-9.2, 7.1, -2.4, -17.1, 13.9, 0.6, -41.0
-3.2, 9.5, 6.1, -2.3, 5.9, -2.9, -24.7
1.1, 7.4, 9.9, 6.6, -1.1, -3.7, -6.6
-2.4, -2.1, -4.7, -6.3, 3.2, 2.0, -5.4
13.4, -3.4, 10.7, 27.3, -17.8, -3.8, 46.5
1.2, 3.4, 4.4, 3.6, -0.9, -1.9, -1.1
-2.6, 25.3, 23.9, 7.1, 7.7, -10.6, -48.0
5.5, -6.3, -0.2, 9.4, -8.8, 0.5, 26.7
-8.3, -15.6, -23.9, -26.4, 8.4, 9.9, -4.0
4.2, -17.0, -13.9, -0.7, -7.0, 6.2, 38.3
-0.2, -31.6, -33.7, -15.8, -5.6, 14.8, 49.8
7.8, -18.1, -10.3, 8.4, -12.9, 4.5, 54.0
-1.4, 2.4, 1.0, -1.6, 1.8, -0.7, -7.2
-5.8, 29.6, 25.2, 2.7, 12.1, -10.7, -63.2
Indices start at 0.
The entry at row 2, column 0: 1.1
Find the top-left entry.
-9.2
Find the entry in row 1 and column 0.
-3.2
Find the entry in the top-right corner.
-41.0
Find the entry in row 0 and column 2.
-2.4
Find the smallest entry.
-63.2
The entry directly above -15.8 is -0.7
The entry directly above -1.6 is 8.4
Find the entry just left of the largest entry.
4.5
The entry at row 0, column 1 -> 7.1
Find the entry directly below -2.6.
5.5
The entry just right of 6.2 is 38.3
The entry in the bottom-left corner: -5.8
The entry at row 2, column 1 is 7.4
Find the entry directly above -7.2.
54.0
Find the entry just right of 3.6.
-0.9
Find the entry just right of 7.7.
-10.6
Find the entry just left of the smallest entry.
-10.7
Find the entry directly above -5.8.
-1.4
Find the entry directly below -2.3.
6.6
Find the entry just right of 0.5.
26.7
Find the entry directly above the smallest entry.
-7.2
Find the entry in row 1 and column 2.
6.1
Find the entry just left of 9.4.
-0.2
The entry just left of 14.8: -5.6
The entry directly below 1.0: 25.2
Find the entry just left of 2.0.
3.2

x =
0.2, 7.5, 0.3, 32.5, 18.2, 2.9, -1.7, 0.7, 5.1
9.1, -3.4, -66.7, 2.3, -67.6, 6.1, -41.5, -16.1, -37.9
2.7, 6.2, 20.2, -21.5, 6.5, -16.3, 27.9, 2.4, 6.9
5.6, 12.2, 52.4, -2.6, 81.9, 32.3, 31.8, 55.4, 18.9
8.8, 5.2, 16.0, 2.6, -1.7, -24.9, 37.7, -31.1, 39.8
11.9, 9.9, -1.5, -3.7, -8.9, -30.6, 33.1, -41.9, 35.2
Indices start at 0.
The entry in the bottom-left corner -> 11.9
The top-right entry: 5.1
Read off the entry at row 1, column 2.
A: -66.7
The bottom entry of the column that holds the largest entry is -8.9
Read off the entry in row 0 and column 2.
A: 0.3
Read off the top-left entry.
A: 0.2
The entry in row 1 and column 0: 9.1
The entry directly above 8.8: 5.6
The entry in row 2 and column 0 -> 2.7
Read off the entry just right of the smallest entry.
A: 6.1
The top entry of the column that holds the smallest entry: 18.2
Read off the entry in the bottom-right corner.
A: 35.2
The entry just left of -2.6: 52.4
The entry directly below 2.6: -3.7
The entry directly above 52.4 is 20.2
The entry in row 0 and column 1: 7.5
The entry just right of 33.1: -41.9
Read off the entry just right of 20.2.
A: -21.5
The entry in row 1 and column 1: -3.4
Read off the entry directly above 37.7.
A: 31.8
The entry directly below 12.2 is 5.2
The maximum: 81.9
Read off the entry directly below the largest entry.
A: -1.7
Read off the entry just left of the smallest entry.
A: 2.3

m =
52.102	-92.127	47.877	51.446	212.524	-254.316	51.206	-66.152	-48.717	27.834	-175.703	-206.052	-116.966	-129.493	-215.318
3.375	-115.253	-179.880	-101.734	-3.067	-161.028	-62.150	-79.753	-37.495	-191.434	-131.640	96.264	70.128	-53.333	-105.120
121.539	-37.826	-35.148	-247.368	-66.229	-86.031	-176.155	171.548	-3.219	52.347	46.710	51.503	-106.479	-113.809	80.152
47.573	84.267	-231.382	-115.139	-105.794	69.723	27.615	-194.268	-224.287	-195.145	44.246	-49.844	131.327	17.195	-49.462
Rows and columns are numbered from 0.
The entry just left of -191.434 -> -37.495
The top-left entry -> 52.102
Read off the entry in the top-right corner.
Answer: -215.318
The entry in row 0 and column 2 is 47.877
Read off the entry just right of the largest entry.
Answer: -254.316
Read off the entry in row 1 and column 0.
Answer: 3.375
Read off the entry just right of 47.573.
Answer: 84.267
Read off the entry just left of 96.264.
Answer: -131.640
Read off the entry directly above 52.347.
Answer: -191.434
The largest entry -> 212.524
The entry directly below 51.503 -> -49.844
The entry in row 2 and column 1 is -37.826
Read off the entry directly above 69.723.
Answer: -86.031
Read off the entry just right of -101.734.
Answer: -3.067
Read off the entry in row 1 and column 2.
Answer: -179.880
Read off the entry in row 2 and column 0.
Answer: 121.539
The entry directly below the smallest entry: -161.028
The entry in the bottom-right corner -> -49.462
The entry directly below -37.495: -3.219
Read off the bottom-left entry.
Answer: 47.573
The entry in row 0 and column 1 is -92.127
The entry just right of -116.966 -> -129.493
The entry directly above -37.826 is -115.253
The entry just left of the largest entry is 51.446
Read off the entry directly below 96.264.
Answer: 51.503
